Below is a small trained network, with its code and all its weights. Each question gives an input and a target symbol and asks what happens when units are switched off, that is, made to give their printed mean instead of their output.

import numpy as np


def w(rows, s, z=0):
    codes = np.array(rows[::2]) - 128.0
    scale = np.full(codes.shape[1], s)
    scale[-1] = z or s
    return codes * scale


def norm(h):
    return h / np.sqrt((h * h).mean(-1, keepdims=True) + 1e-5)


def f(y):
    return np.maximum(y, 0)


def softmax(a):
    e = np.exp(a - a.max(-1, keepdims=True))
    return e / e.sum(-1, keepdims=True)


def log_softmax(a):
    a = a - a.max(-1, keepdims=True)
    return a - np.log(np.exp(a).sum(-1, keepdims=True))


def net(x, mask):
    ids = ['ΛΣΨαβγζ'.index(c) for c in x.split()]
    T = len(ids)
    res = E[ids] + P[:T]
    q, k, v = (norm(res) @ M[0].T for M in (Q, K, V))
    z = softmax(np.where(np.tri(T) > 0, q @ k.T / 3**0.5, -1e9)) @ v
    res = res + np.where(mask[0], z, O[0][:, -1]) @ O[0][:, :-1]
    y = f(norm(res) @ A[0][:, :-1].T + A[0][:, -1])
    res = res + np.where(mask[1:9], y, B[0][:, -1]) @ B[0][:, :-1]
    return log_softmax(norm(res)[-1] @ U[:, :-1].T + U[:, -1])


Q, K, V, O, A, B = {}, {}, {}, {}, {}, {}
E = w([
[170,148,226,124,173],'Λ',
[68,88,64,145,96],'Σ',
[1,162,186,163,102],'Ψ',
[72,134,209,19,49],'α',
[93,249,222,149,162],'β',
[217,169,105,171,121],'γ',
[183,151,64,96,123],'ζ',
],0.019)
P = w([
[178,73,70,127,182],'0',
[194,48,143,150,107],'1',
[237,45,200,150,71],'2',
[208,73,180,152,38],'3',
[170,154,153,138,30],'4',
[126,160,136,148,1],'5',
[74,61,90,171,11],'6',
],0.0075)
Q[0] = w([
[135,88,150,138,191],'h0',
[80,105,105,1,234],'h0',
[134,156,91,7,167],'h0',
],0.016)
K[0] = w([
[114,137,53,172,138],'h0',
[117,85,121,227,252],'h0',
[119,28,166,132,189],'h0',
],0.013)
V[0] = w([
[72,96,170,52,129],'h0',
[123,137,136,5,129],'h0',
[113,43,107,132,101],'h0',
],0.02)
O[0] = w([
[76,1,129,128,178,226],'h0',
[152,17,246,28,168,253],'h0',
[70,185,106,77,203,113],'h0',
],0.011,0.004)
A[0] = w([
[114,79,68,124,95,3],'n0',
[179,130,160,208,75,205],'n1',
[178,146,161,186,173,170],'n2',
[193,131,126,154,146,130],'n3',
[166,71,138,107,147,74],'n4',
[149,177,104,178,132,44],'n5',
[200,120,57,7,110,145],'n6',
[99,73,136,26,100,154],'n7',
],0.019,0.0019)
B[0] = w([
[77,153,191,124,145,163],'n0',
[160,119,119,99,184,255],'n1',
[25,105,127,128,99,175],'n2',
[115,191,144,173,120,177],'n3',
[171,132,124,131,53,196],'n4',
[185,64,100,133,127,201],'n5',
[118,182,254,72,144,211],'n6',
[118,89,74,59,82,239],'n7',
],0.022,0.0096)
U = w([
[137,120,193,195,27,9],'Λ',
[70,190,53,62,171,94],'Σ',
[2,123,139,193,89,222],'Ψ',
[113,91,130,117,81,54],'α',
[140,6,189,147,234,75],'β',
[201,149,75,193,64,253],'γ',
[136,223,207,39,168,176],'ζ',
],0.0076,0.0034)

Each question gives the input, a string of symbols that net reads in full, and the target symbol t.
The units are the heads (3 rows each of Q, K, V and O) and the neurons (one row each of A and B). Each row of codes is followed by its name. A weight is (code - 128) times the scale printed after its matrix; where a second scale follows, it is the last column's (O, A, B and U).
mask holds one flag per unit, heads first, then neurons. A switched-off unit (its flag False) gives its mean, the last column of its rows in O or B, instead of its output. The means were averaged over made-up inputs and are rounded, as every weight is.
A unit's drop is (log p(t) with every unit on - log p(t) with that unit switched off) / (log p(t) with every unit on - log p(t) with every unit switched off).
The circuit of an input: a set's keep is (log p(t) with only the set's units on - log p(t) with every unit switched off) / (log p(t) with every unit on - log p(t) with every unit switched off). Starting from all 9 units, units are removed one at a time, each time the one whose removal leaves the highest keep (on an exact tie, the one counted first), for as long as the keep stays at least 0.8.
circuit, biggest first: the units of the circuit, biggest drop first
top k neurons: the k neurons with the biggest drops, biggest first
drop when u is switched off: that unit's drop, to one decimal
input Ψ ζ Ψ Ψ Σ, target Ψ: circuit, biggest first	n0, h0, n6, n7
input Ψ Ψ Ψ γ Ψ β Σ, target β: top 4 neurons	n1, n0, n7, n4
input γ Σ γ Ψ, target γ: circuit, biggest first	h0, n5
input Ψ ζ Ψ Ψ Ψ, target Ψ: top 2 neurons	n6, n7
input ζ γ Ψ Σ, target γ: top 2 neurons	n6, n5
input γ Ψ β, target γ: top 2 neurons	n6, n5
input Λ Σ Λ Σ, target Σ: top neuron	n4
input Ψ Ψ Σ Ψ Λ, target Ψ: top 2 neurons	n2, n7
input Λ Ψ Ψ Λ, target Ψ: top 2 neurons	n2, n3
input γ Λ ζ Ψ, target ζ: top 2 neurons	n7, n4
input Σ γ Ψ γ Λ, target γ: drop when n6 is switched off	0.2
input Σ Ψ Ψ β Λ, target β: drop when n1 is switched off	2.5
input β ζ Ψ Ψ β γ β, target γ: drop when h0 is switched off	1.1
input Ψ β γ γ, target γ: top neuron	n5
input β γ Ψ Ψ, target γ: top 2 neurons	n6, n2
